Below is a small trained network, with its code and all its weights. Each question gives an input and a target symbol and asks what happens when units are switched off, that is, made to give their printed mean instead of their output.

import numpy as np


def w(rows, s, z=0):
    codes = np.array(rows[::2]) - 128.0
    scale = np.full(codes.shape[1], s)
    scale[-1] = z or s
    return codes * scale


def norm(h):
    return h / np.sqrt((h * h).mean(-1, keepdims=True) + 1e-5)


def f(y):
    return np.maximum(y, 0)


def softmax(a):
    e = np.exp(a - a.max(-1, keepdims=True))
    return e / e.sum(-1, keepdims=True)


def log_softmax(a):
    a = a - a.max(-1, keepdims=True)
    return a - np.log(np.exp(a).sum(-1, keepdims=True))


def net(x, mask):
    ids = ['αβγδεζηθλμξπστφψ'.index(c) for c in x.split()]
    T = len(ids)
    res = E[ids] + P[:T]
    q, k, v = (norm(res) @ M[0].T for M in (Q, K, V))
    z = softmax(np.where(np.tri(T) > 0, q @ k.T / 4**0.5, -1e9)) @ v
    res = res + np.where(mask[0], z, O[0][:, -1]) @ O[0][:, :-1]
    y = f(norm(res) @ A[0][:, :-1].T + A[0][:, -1])
    res = res + np.where(mask[1:17], y, B[0][:, -1]) @ B[0][:, :-1]
    return log_softmax(norm(res)[-1] @ U[:, :-1].T + U[:, -1])


Q, K, V, O, A, B = {}, {}, {}, {}, {}, {}
E = w([
[155,187,101],'α',
[155,171,100],'β',
[87,77,91],'γ',
[147,192,118],'δ',
[83,77,152],'ε',
[167,109,120],'ζ',
[151,168,100],'η',
[43,130,163],'θ',
[127,139,64],'λ',
[133,201,152],'μ',
[87,29,96],'ξ',
[207,73,94],'π',
[173,178,110],'σ',
[158,5,122],'τ',
[176,107,124],'φ',
[184,96,129],'ψ',
],0.023)
P = w([
[252,193,195],'0',
[224,169,191],'1',
[210,158,183],'2',
[205,150,179],'3',
[178,165,169],'4',
[180,169,156],'5',
[171,181,145],'6',
[160,198,147],'7',
[165,205,146],'8',
[161,214,139],'9',
[177,217,151],'10',
[209,219,163],'11',
],0.0028)
Q[0] = w([
[45,76,183],'h0',
[116,223,253],'h0',
[158,223,159],'h0',
[254,181,146],'h0',
],0.011)
K[0] = w([
[243,174,248],'h0',
[89,124,101],'h0',
[2,129,32],'h0',
[61,67,108],'h0',
],0.0089)
V[0] = w([
[244,109,43],'h0',
[202,145,165],'h0',
[1,122,78],'h0',
[212,153,1],'h0',
],0.0065)
O[0] = w([
[134,137,116,208],'h0',
[191,254,166,125],'h0',
[54,79,78,133],'h0',
[80,61,49,252],'h0',
],0.0085,0.0026)
A[0] = w([
[149,12,81,42],'n0',
[61,147,155,97],'n1',
[131,58,33,143],'n2',
[24,153,185,252],'n3',
[12,86,177,122],'n4',
[212,147,225,115],'n5',
[139,204,123,197],'n6',
[122,54,237,210],'n7',
[55,175,162,98],'n8',
[58,123,230,124],'n9',
[191,178,182,83],'n10',
[184,197,116,160],'n11',
[145,69,108,243],'n12',
[194,87,22,157],'n13',
[25,73,115,193],'n14',
[219,45,154,134],'n15',
],0.011,0.0046)
B[0] = w([
[70,75,55,169],'n0',
[107,132,48,147],'n1',
[148,122,167,212],'n2',
[174,120,148,188],'n3',
[125,168,185,156],'n4',
[121,113,80,183],'n5',
[86,51,135,244],'n6',
[6,86,179,163],'n7',
[201,102,78,160],'n8',
[2,98,123,158],'n9',
[127,156,145,183],'n10',
[96,117,150,240],'n11',
[199,153,189,190],'n12',
[108,113,121,254],'n13',
[178,103,174,180],'n14',
[106,175,109,176],'n15',
],0.0099,0.0079)
U = w([
[93,121,92,169],'α',
[87,136,59,110],'β',
[94,63,166,131],'γ',
[231,169,146,93],'δ',
[87,218,143,85],'ε',
[150,176,105,93],'ζ',
[64,142,201,163],'η',
[144,222,250,79],'θ',
[187,54,210,127],'λ',
[30,108,197,127],'μ',
[65,190,43,175],'ξ',
[126,62,11,116],'π',
[148,144,97,254],'σ',
[184,152,181,68],'τ',
[197,162,129,93],'φ',
[119,136,137,35],'ψ',
],0.019,0.0098)

Each question gives the input, a string of symbols that net reads in full, and the target symbol t.
The units are the heads (4 rows each of Q, K, V and O) and the neurons (one row each of A and B). Each row of codes is followed by its name. A weight is (code - 128) times the scale printed after its matrix; where a second scale follows, it is the last column's (O, A, B and U).
mask holds one flag per unit, heads first, then neurons. A switched-off unit (its flag False) gives its mean, the last column of its rows in O or B, instead of its output. The means were averaged over made-up inputs and are rounded, as every weight is.
A unit's drop is (log p(t) with every unit on - log p(t) with that unit switched off) / (log p(t) with every unit on - log p(t) with every unit switched off).
The circuit of an input: a set's keep is (log p(t) with only the set's units on - log p(t) with every unit switched off) / (log p(t) with every unit on - log p(t) with every unit switched off). Starting from the 12 units with the biggest drops (on a tie, the unit counted first), units are removed one at a time, each time the one whose removal leaves the highest keep (on an exact tie, the one counted first), for as long as the keep stays at least 0.8.
circuit, biggest first: the units of the circuit, biggest drop first
k most important neurons: the k neurons with the biggest drops, biggest first
drop of u: that unit's drop, to one decimal
input λ φ θ δ, target μ: circuit, biggest first	(n6)
input ζ α τ α λ γ ψ ψ μ, target λ: circuit, biggest first	(h0; n3; n8)
input θ α μ ψ ζ φ, target μ: circuit, biggest first	(n7; h0; n15)
input φ φ α φ, target δ: circuit, biggest first	(h0; n15)
input α α ε γ ξ α λ μ φ ξ η δ, target π: circuit, biggest first	(h0; n7)
input ε λ λ α α α ζ, target π: 2 most important neurons	(n0; n15)
input η τ γ φ β, target λ: 3 most important neurons	(n2; n14; n12)
input μ α ε θ ζ, target μ: circuit, biggest first	(n7; h0)
input ζ ζ α η ε θ ψ, target μ: circuit, biggest first	(n7; h0; n15)
input μ θ α σ, target μ: 3 most important neurons	(n6; n12; n5)
input φ μ ε α μ θ λ μ θ ψ α ζ, target μ: 2 most important neurons	(n7; n12)
input ψ α α ξ α γ μ α α α τ ξ, target λ: 2 most important neurons	(n12; n14)
input α φ γ η θ γ, target λ: 2 most important neurons	(n2; n12)
input ζ λ δ, target π: circuit, biggest first	(h0)
input α θ β α α η μ η ζ α μ, target μ: 3 most important neurons	(n9; n6; n12)
input μ ε φ, target η: 2 most important neurons	(n7; n15)
input ζ α α λ μ α φ, target π: 2 most important neurons	(n0; n15)
input ξ α δ γ λ α ξ α, target π: 2 most important neurons	(n7; n4)
input α σ θ μ, target μ: drop of n13	0.0
input β α μ α α φ, target δ: drop of n0	0.1
input π θ θ μ μ η δ α θ δ α β, target μ: circuit, biggest first	(h0)
input μ μ μ α α μ α α θ μ σ, target μ: drop of n6	0.2
input α φ φ α θ ζ λ α μ μ θ ψ, target μ: 4 most important neurons	(n7; n15; n12; n8)
